Below is a small trained network, with its code and all its weights. Each question gives an input and a target symbol and asks what happens when units are switched off, that is, made to give their printed mean instead of their output.

import numpy as np


def w(rows, s, z=0):
    codes = np.array(rows[::2]) - 128.0
    scale = np.full(codes.shape[1], s)
    scale[-1] = z or s
    return codes * scale


def f(y):
    return y / 2 * (1 + np.tanh(0.7978845608 * (y + 0.044715 * y**3)))


def softmax(a):
    e = np.exp(a - a.max(-1, keepdims=True))
    return e / e.sum(-1, keepdims=True)


def log_softmax(a):
    a = a - a.max(-1, keepdims=True)
    return a - np.log(np.exp(a).sum(-1, keepdims=True))


def net(x, mask):
    ids = ['βγηλψω'.index(c) for c in x.split()]
    T = len(ids)
    res = E[ids] + P[:T]
    r = res
    for j in range(2):
        rows = slice(3 * j, 3 * j + 3)
        q, k, v = (r @ M[0][rows].T for M in (Q, K, V))
        z = softmax(np.where(np.tri(T) > 0, q @ k.T / 3**0.5, -1e9)) @ v
        o = O[0][rows]
        res = res + np.where(mask[j], z, o[:, -1]) @ o[:, :-1]
    y = f(res @ A[0][:, :-1].T + A[0][:, -1])
    res = res + np.where(mask[2:6], y, B[0][:, -1]) @ B[0][:, :-1]
    return log_softmax(res[-1] @ U[:, :-1].T + U[:, -1])


Q, K, V, O, A, B = {}, {}, {}, {}, {}, {}
E = w([
[137,45,162,87,120,112,186,116,250,95],'β',
[94,184,134,164,211,185,141,154,74,54],'γ',
[118,165,171,209,132,148,138,76,134,211],'η',
[134,144,120,75,200,136,105,181,39,193],'λ',
[89,98,185,159,94,118,118,164,183,124],'ψ',
[107,131,121,47,97,202,177,103,81,197],'ω',
],0.02)
P = w([
[254,103,122,163,149,167,43,50,131,66],'0',
[121,84,100,179,129,149,112,143,96,167],'1',
[107,108,124,169,128,156,147,152,102,147],'2',
[61,133,154,129,139,141,175,110,101,146],'3',
[97,127,157,115,138,141,152,136,101,160],'4',
[85,144,161,108,138,146,162,130,111,148],'5',
[98,145,165,98,140,141,153,138,109,155],'6',
[116,147,154,103,132,154,144,148,122,140],'7',
[93,167,167,103,136,155,160,138,133,109],'8',
[92,171,170,95,134,154,163,133,134,108],'9',
[123,162,167,89,141,148,131,153,132,122],'10',
[121,172,146,91,128,170,159,142,152,118],'11',
[141,157,159,79,130,155,132,151,127,141],'12',
[154,158,154,77,123,165,128,154,132,134],'13',
],0.011)
Q[0] = w([
[104,151,101,135,63,21,102,124,195,130],'H0',
[180,157,127,237,61,33,124,75,145,160],'H0',
[47,118,142,155,126,222,81,171,146,178],'H0',
[211,120,184,90,136,147,173,189,139,123],'H1',
[110,170,161,85,210,254,193,151,80,167],'H1',
[188,177,187,177,108,101,134,35,175,135],'H1',
],0.0069)
K[0] = w([
[41,105,174,102,68,129,150,247,128,177],'H0',
[80,196,127,65,102,141,205,167,100,163],'H0',
[116,214,204,157,127,119,51,139,97,127],'H0',
[204,142,167,188,149,90,141,96,111,165],'H1',
[233,98,155,144,59,172,54,30,99,103],'H1',
[48,131,232,173,2,121,150,146,157,210],'H1',
],0.0068)
V[0] = w([
[138,175,47,113,146,143,87,83,80,163],'H0',
[200,79,165,173,145,140,111,53,164,106],'H0',
[131,117,81,191,111,151,77,126,50,111],'H0',
[120,188,128,170,240,108,9,189,57,136],'H1',
[152,2,51,66,14,122,99,188,154,135],'H1',
[141,138,119,94,49,134,109,70,77,230],'H1',
],0.0085)
O[0] = w([
[92,97,137,157,158,116,28,115,174,163,111],'H0',
[74,173,151,108,149,109,132,166,141,118,254],'H0',
[154,68,221,82,227,115,111,51,211,168,125],'H0',
[244,110,64,91,61,182,156,254,151,62,81],'H1',
[100,98,155,104,249,174,92,33,57,167,14],'H1',
[59,63,42,90,156,132,207,183,93,171,179],'H1',
],0.0093,0.0089)
A[0] = w([
[109,2,188,130,127,18,123,120,236,98,89],'N0',
[151,188,167,225,32,124,181,159,130,96,208],'N1',
[78,88,157,97,179,64,95,49,102,95,132],'N2',
[132,69,95,50,104,135,160,163,189,31,2],'N3',
],0.0064,0.0019)
B[0] = w([
[47,195,177,205,254,178,66,24,114,239,167],'N0',
[198,106,45,101,161,26,162,107,54,108,253],'N1',
[144,129,1,133,32,116,118,106,94,100,202],'N2',
[118,148,104,222,176,160,103,111,161,169,222],'N3',
],0.01,0.013)
U = w([
[147,188,187,54,226,183,182,90,128,120,97],'β',
[124,108,116,165,122,220,113,130,126,122,81],'γ',
[86,25,140,161,226,122,183,51,117,159,243],'η',
[191,109,62,19,17,65,145,166,87,26,29],'λ',
[46,217,179,212,241,167,2,3,220,235,51],'ψ',
[62,147,122,118,52,72,181,178,179,80,252],'ω',
],0.007,0.0035)

Each question gives the input, a string of symbols that net reads in full, and the target symbol t.
The units are the heads (3 rows each of Q, K, V and O) and the neurons (one row each of A and B). Each row of codes is followed by its name. A weight is (code - 128) times the scale printed after its matrix; where a second scale follows, it is the last column's (O, A, B and U).
mask holds one flag per unit, heads first, then neurons. A switched-off unit (its flag False) gives its mean, the last column of its rows in O or B, instead of its output. The means were averaged over made-up inputs and are rounded, as every weight is.
A unit's drop is (log p(t) with every unit on - log p(t) with that unit switched off) / (log p(t) with every unit on - log p(t) with every unit switched off).
The circuit of an input: a set's keep is (log p(t) with only the set's units on - log p(t) with every unit switched off) / (log p(t) with every unit on - log p(t) with every unit switched off). Starting from all 6 units, units are removed one at a time, each time the one whose removal leaves the highest keep (on an exact tie, the one counted first), for as long as the keep stays at least 0.8.
circuit, biggest first: the units of the circuit, biggest drop first
unit that matters most: the unit with the biggest drop
top k neurons: the k neurons with the biggest drops, biggest first
drop when u is switched off: that unit's drop, to one decimal
input ω η β λ η ψ η λ ω ψ, target η: circuit, biggest first -> (H0, N0, N1)
input ψ η η β λ ω ω η η λ β, target η: top 2 neurons -> (N1, N3)
input λ γ η λ λ ω γ η, target η: unit that matters most -> H0
input ψ ψ λ η η β γ η β γ β ω β λ, target β: circuit, biggest first -> (H1, H0)
input β ψ ψ, target η: circuit, biggest first -> (H0, H1, N3)
input η λ η λ ω ψ η, target ω: top 3 neurons -> (N2, N3, N0)
input β β ψ η ψ η β η ψ λ ψ ψ, target λ: top 3 neurons -> (N1, N3, N0)
input λ β η ω, target γ: circuit, biggest first -> (H1, N3)
input η γ η ψ, target ψ: top 3 neurons -> (N0, N3, N2)
input η β η η η λ η η η η ω ψ λ, target ω: circuit, biggest first -> (H0, H1, N1)
input ψ ψ ω β ψ λ β ψ λ γ ω η ψ η, target η: top 2 neurons -> (N0, N3)
input γ β γ ψ ω ω γ η β, target η: top 3 neurons -> (N1, N0, N3)
input λ β λ η β β β η γ β β, target λ: top 2 neurons -> (N1, N0)
input λ η β λ η β ω η η β ω, target γ: top neuron -> (N3)
input β γ β β β, target λ: top 2 neurons -> (N2, N3)
input β ω λ ψ ω η ψ η λ, target ψ: drop when N1 is switched off -> 0.8
input ψ η η η β γ, target β: drop when H1 is switched off -> 0.4
input λ ψ η β η ω β λ, target γ: drop when N3 is switched off -> 0.8
input λ λ ω η η γ η β λ, target γ: top 3 neurons -> (N3, N1, N0)
input η η η η λ ω, target ω: top neuron -> (N0)
